Below is a small trained network, with its code and all its weights. Each question gives an input and a class and asks what happens when units are switched off, that is, made to give their printed mean instead of their output.

import numpy as np


def w(rows, s, z=0):
    codes = np.array(rows[::2]) - 128.0
    scale = np.full(codes.shape[1], s)
    scale[-1] = z or s
    return codes * scale


def norm(h):
    return h / np.sqrt((h * h).mean(-1, keepdims=True) + 1e-5)


def f(y):
    return np.maximum(y, 0)


def log_softmax(a):
    a = a - a.max(-1, keepdims=True)
    return a - np.log(np.exp(a).sum(-1, keepdims=True))


def net(x, mask):
    res = np.array(x, float).reshape(1, 2) / 4 @ E
    u = 0
    for l in range(3):
        y = f(norm(res) @ A[l][:, :-1].T + A[l][:, -1])
        res = res + np.where(mask[u : u + 5], y, B[l][:, -1]) @ B[l][:, :-1]
        u += 5
    return log_softmax(norm(res)[-1] @ U[:, :-1].T + U[:, -1])


A, B = {}, {}
E = w([
[116,124,2,205,150,32],'x0',
[83,238,92,80,27,136],'x1',
],0.0083)
A[0] = w([
[121,153,182,138,205,171,129],'0.n1',
[135,128,157,41,95,101,114],'0.n2',
[2,186,107,172,124,48,87],'0.n3',
[61,129,103,67,85,190,22],'0.n4',
[102,208,138,149,32,104,2],'0.n5',
],0.0083,0.0033)
B[0] = w([
[156,134,80,87,197,47,219],'0.n1',
[45,168,59,111,202,93,223],'0.n2',
[42,175,115,82,131,66,254],'0.n3',
[118,149,75,197,111,151,220],'0.n4',
[111,140,188,253,124,176,245],'0.n5',
],0.0079,0.0045)
A[1] = w([
[147,171,109,113,170,185,253],'1.n1',
[183,107,177,152,156,157,97],'1.n2',
[40,143,103,137,147,125,159],'1.n3',
[125,131,166,42,126,247,48],'1.n4',
[210,61,89,93,116,106,99],'1.n5',
],0.012,0.003)
B[1] = w([
[72,110,152,143,105,66,206],'1.n1',
[139,124,67,225,103,169,174],'1.n2',
[188,53,150,75,166,147,253],'1.n3',
[143,110,9,89,187,39,215],'1.n4',
[129,104,177,153,69,166,172],'1.n5',
],0.011,0.0083)
A[2] = w([
[170,71,248,38,139,137,124],'2.n1',
[106,55,88,129,163,120,211],'2.n2',
[66,181,63,78,98,138,253],'2.n3',
[134,127,84,158,43,60,98],'2.n4',
[166,118,173,156,1,137,43],'2.n5',
],0.0092,0.0028)
B[2] = w([
[5,147,231,219,44,211,149],'2.n1',
[97,251,108,19,95,137,254],'2.n2',
[237,7,143,249,180,175,233],'2.n3',
[70,194,226,2,106,173,163],'2.n4',
[62,167,116,32,200,84,140],'2.n5',
],0.0068,0.0089)
U = w([
[144,119,45,26,197,64,180],'0',
[156,65,103,248,127,190,212],'1',
[38,160,182,65,97,156,183],'2',
[179,164,145,133,57,101,20],'3',
[218,171,154,113,49,115,1],'4',
[208,178,169,116,61,130,31],'5',
],0.014,0.0053)

Each question gives the input, the list of numbers given to net, and the class t.
The units are the neurons (one row each of A and B). Each row of codes is followed by its name. A weight is (code - 128) times the scale printed after its matrix; where a second scale follows, it is the last column's (A, B and U).
mask holds one flag per neuron, layer by layer. A switched-off neuron (its flag False) gives its mean, the last column of its row in B, instead of its output. The means were averaged over made-up inputs and are rounded, as every weight is.
A unit's drop is (log p(t) with every unit on - log p(t) with that unit switched off) / (log p(t) with every unit on - log p(t) with every unit switched off).
The circuit of an input: a set's keep is (log p(t) with only the set's units on - log p(t) with every unit switched off) / (log p(t) with every unit on - log p(t) with every unit switched off). Starting from the 12 units with the biggest drops (on a tie, the unit counted first), units are removed one at a time, each time the one whose removal leaves the highest keep (on an exact tie, the one counted first), for as long as the keep stays at least 0.8.
units of the circuit, in order: the units of the circuit, biggest drop first
top k neurons: the k neurons with the biggest drops, biggest first
k most important neurons of layer l: the k neurons of layer l with the biggest drops, biggest first
drop of u: that unit's drop, to one decimal
input [-3,2], class 2: units of the circuit, in order : [2.n1]
input [2,3], class 2: 2 most important neurons of layer 1 : [1.n4, 1.n3]
input [-1,2], class 2: top 3 neurons : [2.n3, 1.n3, 1.n4]
input [3,-1], class 2: 3 most important neurons of layer 1 : [1.n4, 1.n3, 1.n2]
input [4,6], class 1: 2 most important neurons of layer 0 : [0.n3, 0.n5]
input [3,-3], class 2: 2 most important neurons of layer 1 : [1.n4, 1.n5]
input [0,-3], class 2: top 4 neurons : [0.n5, 2.n3, 2.n5, 1.n5]
input [-3,1], class 2: top 2 neurons : [0.n2, 2.n1]
input [-2,-2], class 2: units of the circuit, in order : [1.n4, 2.n3]
input [2,-4], class 1: top 3 neurons : [0.n2, 0.n3, 1.n4]
input [3,8], class 1: 2 most important neurons of layer 2 : [2.n3, 2.n2]
input [5,6], class 1: units of the circuit, in order : [2.n3, 1.n4]
input [-2,-4], class 1: top 3 neurons : [1.n4, 0.n2, 0.n3]
input [2,7], class 1: units of the circuit, in order : [2.n3]
input [6,8], class 1: top 4 neurons : [2.n3, 1.n4, 2.n2, 0.n5]
input [3,1], class 2: 2 most important neurons of layer 0 : [0.n1, 0.n2]
input [-3,4], class 1: top 4 neurons : [0.n4, 0.n5, 0.n1, 2.n3]
input [-8,-7], class 0: 2 most important neurons of layer 1 : [1.n4, 1.n2]
input [2,-1], class 2: top 2 neurons : [1.n4, 2.n1]
input [-4,2], class 0: top 2 neurons : [1.n4, 0.n3]
input [-4,4], class 0: top 3 neurons : [1.n4, 1.n3, 0.n3]
input [4,5], class 1: top 4 neurons : [2.n3, 1.n4, 0.n3, 1.n1]
input [-7,-4], class 0: most important neuron of layer 1 : [1.n4]
input [-7,-5], class 0: top 2 neurons : [1.n4, 1.n2]
input [1,7], class 1: drop of 2.n3 : 0.4
input [-1,-1], class 2: drop of 1.n4 : 0.1
